Below is a small trained network, with its code and all its weights. Each question gives an input and a target symbol and asks what happens when units are switched off, that is, made to give their printed mean instead of their output.

import numpy as np


def w(rows, s, z=0):
    codes = np.array(rows[::2]) - 128.0
    scale = np.full(codes.shape[1], s)
    scale[-1] = z or s
    return codes * scale


def f(y):
    return y / 2 * (1 + np.tanh(0.7978845608 * (y + 0.044715 * y**3)))


def softmax(a):
    e = np.exp(a - a.max(-1, keepdims=True))
    return e / e.sum(-1, keepdims=True)


def log_softmax(a):
    a = a - a.max(-1, keepdims=True)
    return a - np.log(np.exp(a).sum(-1, keepdims=True))


def net(x, mask):
    ids = ['ΛΞΨγδεπτφ'.index(c) for c in x.split()]
    T = len(ids)
    res = E[ids] + P[:T]
    u = 0
    for l in range(2):
        q, k, v = (res @ M[l].T for M in (Q, K, V))
        z = softmax(np.where(np.tri(T) > 0, q @ k.T / 2**0.5, -1e9)) @ v
        res = res + np.where(mask[u], z, O[l][:, -1]) @ O[l][:, :-1]
        u += 1
        y = f(res @ A[l][:, :-1].T + A[l][:, -1])
        res = res + np.where(mask[u : u + 8], y, B[l][:, -1]) @ B[l][:, :-1]
        u += 8
    return log_softmax(res[-1] @ U[:, :-1].T + U[:, -1])


Q, K, V, O, A, B = {}, {}, {}, {}, {}, {}
E = w([
[169,120,140,140],'Λ',
[118,132,108,129],'Ξ',
[109,219,50,66],'Ψ',
[180,119,142,139],'γ',
[186,118,171,146],'δ',
[92,125,120,134],'ε',
[165,117,151,144],'π',
[232,166,46,57],'τ',
[6,180,71,93],'φ',
],0.018)
P = w([
[147,118,113,97],'0',
[144,112,101,159],'1',
[158,75,70,107],'2',
[149,176,163,70],'3',
[127,175,136,219],'4',
[167,53,51,146],'5',
[160,170,161,37],'6',
[116,251,201,240],'7',
[162,41,39,181],'8',
[178,142,128,10],'9',
[143,240,201,147],'10',
],0.011)
Q[0] = w([
[54,83,134,181],'0.h1',
[252,79,179,183],'0.h1',
],0.011)
K[0] = w([
[107,72,106,179],'0.h1',
[144,56,249,163],'0.h1',
],0.015)
V[0] = w([
[2,86,166,121],'0.h1',
[4,98,153,84],'0.h1',
],0.00097)
O[0] = w([
[89,2,41,108,2],'0.h1',
[195,227,235,130,75],'0.h1',
],0.0057,0.00055)
A[0] = w([
[197,102,198,92,76],'0.n1',
[209,101,153,160,87],'0.n2',
[153,98,186,131,13],'0.n3',
[58,148,50,179,105],'0.n4',
[254,161,118,118,141],'0.n5',
[235,235,12,147,108],'0.n6',
[93,112,51,189,254],'0.n7',
[90,99,167,86,243],'0.n8',
],0.01,0.0072)
B[0] = w([
[139,162,34,149,139],'0.n1',
[216,42,175,144,148],'0.n2',
[89,14,80,145,119],'0.n3',
[166,104,191,123,198],'0.n4',
[19,134,79,143,220],'0.n5',
[10,118,145,109,254],'0.n6',
[172,45,206,110,240],'0.n7',
[198,224,116,117,183],'0.n8',
],0.012,0.0089)
Q[1] = w([
[160,65,54,51],'1.h1',
[82,250,75,88],'1.h1',
],0.019)
K[1] = w([
[133,250,123,128],'1.h1',
[94,135,197,194],'1.h1',
],0.02)
V[1] = w([
[147,107,65,252],'1.h1',
[25,84,66,140],'1.h1',
],0.015)
O[1] = w([
[177,7,103,130,7],'1.h1',
[104,100,102,7,201],'1.h1',
],0.02,0.018)
A[1] = w([
[214,22,113,106,11],'1.n1',
[210,144,149,177,31],'1.n2',
[101,224,75,98,133],'1.n3',
[254,40,83,103,122],'1.n4',
[200,118,143,156,196],'1.n5',
[65,143,144,150,77],'1.n6',
[62,134,123,59,64],'1.n7',
[145,133,134,166,9],'1.n8',
],0.0097,0.016)
B[1] = w([
[156,248,96,150,137],'1.n1',
[177,207,53,66,144],'1.n2',
[120,74,171,120,253],'1.n3',
[186,164,171,37,145],'1.n4',
[128,30,129,196,145],'1.n5',
[180,89,12,98,171],'1.n6',
[139,141,88,217,244],'1.n7',
[83,102,133,43,133],'1.n8',
],0.016,0.053)
U = w([
[149,98,141,87,205],'Λ',
[140,141,175,184,163],'Ξ',
[47,190,144,77,255],'Ψ',
[105,188,77,11,110],'γ',
[205,130,88,112,47],'δ',
[201,146,115,201,11],'ε',
[201,70,143,160,94],'π',
[165,140,64,85,30],'τ',
[116,254,74,104,110],'φ',
],0.0084,0.0091)

Each question gives the input, a string of symbols that net reads in full, and the target symbol t.
The units are the heads (2 rows each of Q, K, V and O) and the neurons (one row each of A and B). Each row of codes is followed by its name. A weight is (code - 128) times the scale printed after its matrix; where a second scale follows, it is the last column's (O, A, B and U).
mask holds one flag per unit, layer by layer, with each layer's heads first. A switched-off unit (its flag False) gives its mean, the last column of its rows in O or B, instead of its output. The means were averaged over made-up inputs and are rounded, as every weight is.
A unit's drop is (log p(t) with every unit on - log p(t) with that unit switched off) / (log p(t) with every unit on - log p(t) with every unit switched off).
The circuit of an input: a set's keep is (log p(t) with only the set's units on - log p(t) with every unit switched off) / (log p(t) with every unit on - log p(t) with every unit switched off). Starting from the 12 units with the biggest drops (on a tie, the unit counted first), units are removed one at a time, each time the one whose removal leaves the highest keep (on an exact tie, the one counted first), for as long as the keep stays at least 0.8.
units of the circuit, in order: the units of the circuit, biggest drop first
most important unit: the unit with the biggest drop
k most important neurons: the k neurons with the biggest drops, biggest first
top k neurons in layer l: the k neurons of layer l with the biggest drops, biggest first
input Ψ φ Ψ π, target φ: top 4 neurons in layer 0	[0.n7; 0.n4; 0.n5; 0.n6]
input δ φ φ φ ε φ φ Λ, target φ: top 3 neurons in layer 1	[1.n7; 1.n2; 1.n6]
input π ε ε Λ γ Ψ τ τ Λ, target τ: top 3 neurons in layer 0	[0.n5; 0.n6; 0.n7]
input φ δ Ψ φ φ γ δ φ Λ γ ε, target Λ: 2 most important neurons	[1.n7; 0.n7]
input τ γ π ε π ε, target ε: units of the circuit, in order	[0.n6; 1.h1; 0.n8]
input Ψ Ψ π φ γ Λ Ξ Ξ, target Λ: units of the circuit, in order	[1.n7; 1.h1]
input δ φ δ π φ Ξ, target π: units of the circuit, in order	[1.h1; 0.n6; 1.n7; 0.n7]
input π φ τ ε, target φ: 3 most important neurons	[0.n5; 0.n4; 0.n7]
input π δ γ φ φ φ Ξ Λ γ, target Ξ: most important unit	0.n7
input τ φ Ψ γ, target φ: units of the circuit, in order	[1.h1; 0.n6; 1.n7]
input φ Λ τ Ψ γ Ψ δ, target γ: 2 most important neurons	[1.n7; 0.n4]
input π Ψ φ δ φ δ φ φ Ψ ε Λ, target Ψ: top 2 neurons in layer 0	[0.n7; 0.n4]
input Λ φ φ, target Λ: top 2 neurons in layer 1	[1.n7; 1.n6]
input Λ Ξ γ, target Λ: units of the circuit, in order	[1.n7]
input τ Ψ ε φ φ, target ε: top 2 neurons in layer 1	[1.n3; 1.n5]
input ε π Ξ, target ε: 2 most important neurons	[0.n6; 0.n5]
input φ φ Λ Ψ φ φ ε τ π, target ε: top 2 neurons in layer 1	[1.n5; 1.n3]
input Ψ Λ γ, target Ψ: 2 most important neurons	[1.n3; 1.n5]
input Λ Ψ τ ε δ, target τ: units of the circuit, in order	[1.n7; 1.h1; 0.n5]
input φ Λ Ψ φ φ Ψ ε φ φ ε Ξ, target φ: most important unit	0.n7
